Below is a small trained network, with its code and all its weights. Each question gives an input and a class and asks what happens when units are switched off, that is, made to give their printed mean instead of their output.

import numpy as np


def w(rows, s, z=0):
    codes = np.array(rows[::2]) - 128.0
    scale = np.full(codes.shape[1], s)
    scale[-1] = z or s
    return codes * scale


def norm(h):
    return h / np.sqrt((h * h).mean(-1, keepdims=True) + 1e-5)


def f(y):
    return np.maximum(y, 0)


def log_softmax(a):
    a = a - a.max(-1, keepdims=True)
    return a - np.log(np.exp(a).sum(-1, keepdims=True))


def net(x, mask):
    res = np.array(x, float).reshape(1, 2) / 4 @ E
    u = 0
    for l in range(3):
        y = f(norm(res) @ A[l][:, :-1].T + A[l][:, -1])
        res = res + np.where(mask[u : u + 8], y, B[l][:, -1]) @ B[l][:, :-1]
        u += 8
    return log_softmax(norm(res)[-1] @ U[:, :-1].T + U[:, -1])


A, B = {}, {}
E = w([
[198,220,219,120,146,65,114,139,159],'x0',
[172,98,166,64,156,182,125,153,5],'x1',
],0.014)
A[0] = w([
[126,89,109,81,159,136,174,155,58,111],'0.n1',
[120,229,63,130,162,154,197,153,110,72],'0.n2',
[80,80,91,160,70,102,98,158,215,127],'0.n3',
[190,155,124,143,112,134,138,111,115,95],'0.n4',
[24,93,82,36,107,215,162,97,116,3],'0.n5',
[218,78,179,122,158,160,77,114,120,216],'0.n6',
[194,131,79,124,147,125,137,3,100,25],'0.n7',
[90,136,195,96,151,76,77,189,207,216],'0.n8',
],0.0067,0.0034)
B[0] = w([
[134,144,142,138,63,125,119,23,132,238],'0.n1',
[110,162,83,68,118,143,125,148,143,128],'0.n2',
[170,113,192,133,130,140,110,35,92,253],'0.n3',
[96,112,102,163,118,129,99,162,81,158],'0.n4',
[136,191,126,167,255,86,150,170,134,250],'0.n5',
[117,163,121,191,112,138,142,67,175,255],'0.n6',
[122,85,168,100,97,143,180,122,234,128],'0.n7',
[35,133,65,152,135,204,177,178,65,247],'0.n8',
],0.008,0.0054)
A[1] = w([
[135,119,128,112,145,146,96,136,145,103],'1.n1',
[187,79,146,30,137,156,129,136,68,132],'1.n2',
[90,33,80,96,141,155,108,127,120,51],'1.n3',
[194,88,165,39,140,201,54,127,87,5],'1.n4',
[160,169,180,84,120,67,121,244,134,36],'1.n5',
[100,126,81,105,93,82,105,117,200,49],'1.n6',
[112,131,135,88,38,149,158,139,102,174],'1.n7',
[98,91,54,153,73,155,156,186,120,100],'1.n8',
],0.011,0.0029)
B[1] = w([
[91,69,68,130,150,88,68,242,171,128],'1.n1',
[192,73,176,234,1,67,196,95,214,254],'1.n2',
[127,111,150,54,185,118,58,225,147,233],'1.n3',
[172,67,158,172,43,131,184,46,218,242],'1.n4',
[133,98,158,53,183,46,72,196,60,206],'1.n5',
[235,114,175,184,15,149,185,131,152,190],'1.n6',
[141,123,114,82,125,137,56,35,157,167],'1.n7',
[105,212,101,76,209,156,135,105,138,193],'1.n8',
],0.0081,0.0052)
A[2] = w([
[107,116,100,106,113,163,101,79,142,5],'2.n1',
[123,201,144,133,165,115,142,79,140,189],'2.n2',
[107,114,110,156,76,86,117,137,174,9],'2.n3',
[139,156,126,154,69,99,170,154,156,165],'2.n4',
[169,176,201,83,154,82,79,252,108,123],'2.n5',
[95,50,65,119,144,155,125,188,157,80],'2.n6',
[123,121,122,146,61,135,119,149,184,26],'2.n7',
[142,86,147,85,109,132,141,84,146,177],'2.n8',
],0.014,0.003)
B[2] = w([
[178,174,104,42,184,125,118,122,81,165],'2.n1',
[151,203,112,62,141,182,95,92,125,254],'2.n2',
[230,59,167,164,19,141,176,136,136,188],'2.n3',
[89,16,175,144,115,146,158,102,92,236],'2.n4',
[2,79,13,114,231,86,133,195,82,252],'2.n5',
[35,111,159,112,158,31,131,212,42,192],'2.n6',
[190,144,204,152,99,77,139,56,128,196],'2.n7',
[108,214,146,161,121,122,102,131,189,223],'2.n8',
],0.0093,0.0084)
U = w([
[164,80,201,210,38,102,170,70,165,203],'0',
[4,106,107,134,203,52,143,202,88,173],'1',
[144,246,104,83,156,200,84,84,148,133],'2',
[139,113,51,118,58,141,85,186,182,3],'3',
[175,118,89,144,90,167,84,231,163,32],'4',
],0.014,0.0051)

Each question gives the input, the list of numbers given to net, and the class t.
The units are the neurons (one row each of A and B). Each row of codes is followed by its name. A weight is (code - 128) times the scale printed after its matrix; where a second scale follows, it is the last column's (A, B and U).
mask holds one flag per neuron, layer by layer. A switched-off neuron (its flag False) gives its mean, the last column of its row in B, instead of its output. The means were averaged over made-up inputs and are rounded, as every weight is.
A unit's drop is (log p(t) with every unit on - log p(t) with that unit switched off) / (log p(t) with every unit on - log p(t) with every unit switched off).
unit that matters most: the unit with the biggest drop
k most important neurons: the k neurons with the biggest drops, biggest first
top k neurons in layer l: the k neurons of layer l with the biggest drops, biggest first
drop when u is switched off: that unit's drop, to one decimal
input [7,8], class 0: most important neuron : 1.n4
input [3,-2], class 2: 3 most important neurons : 0.n8, 0.n5, 1.n3
input [-8,8], class 0: 3 most important neurons : 1.n2, 0.n8, 1.n4
input [7,6], class 1: 3 most important neurons : 1.n5, 0.n3, 2.n5
input [0,-3], class 2: top 2 neurons in layer 1 : 1.n2, 1.n4
input [3,1], class 2: 4 most important neurons : 0.n6, 0.n8, 1.n2, 0.n5
input [3,2], class 2: 3 most important neurons : 0.n6, 0.n5, 1.n3
input [2,2], class 2: 2 most important neurons : 0.n6, 1.n2
input [3,-1], class 2: 2 most important neurons : 0.n8, 0.n5
input [-5,5], class 0: top 2 neurons in layer 0 : 0.n8, 0.n1
input [-5,6], class 0: 2 most important neurons : 1.n2, 0.n8
input [8,-7], class 1: top 2 neurons in layer 0 : 0.n6, 0.n1
input [-2,-2], class 2: 2 most important neurons : 0.n3, 1.n2
input [4,-1], class 1: unit that matters most : 0.n1
input [-1,3], class 2: 2 most important neurons : 0.n6, 0.n1
input [-1,2], class 2: drop when 2.n5 is switched off : 0.0
input [2,-1], class 2: drop when 0.n8 is switched off : 1.5
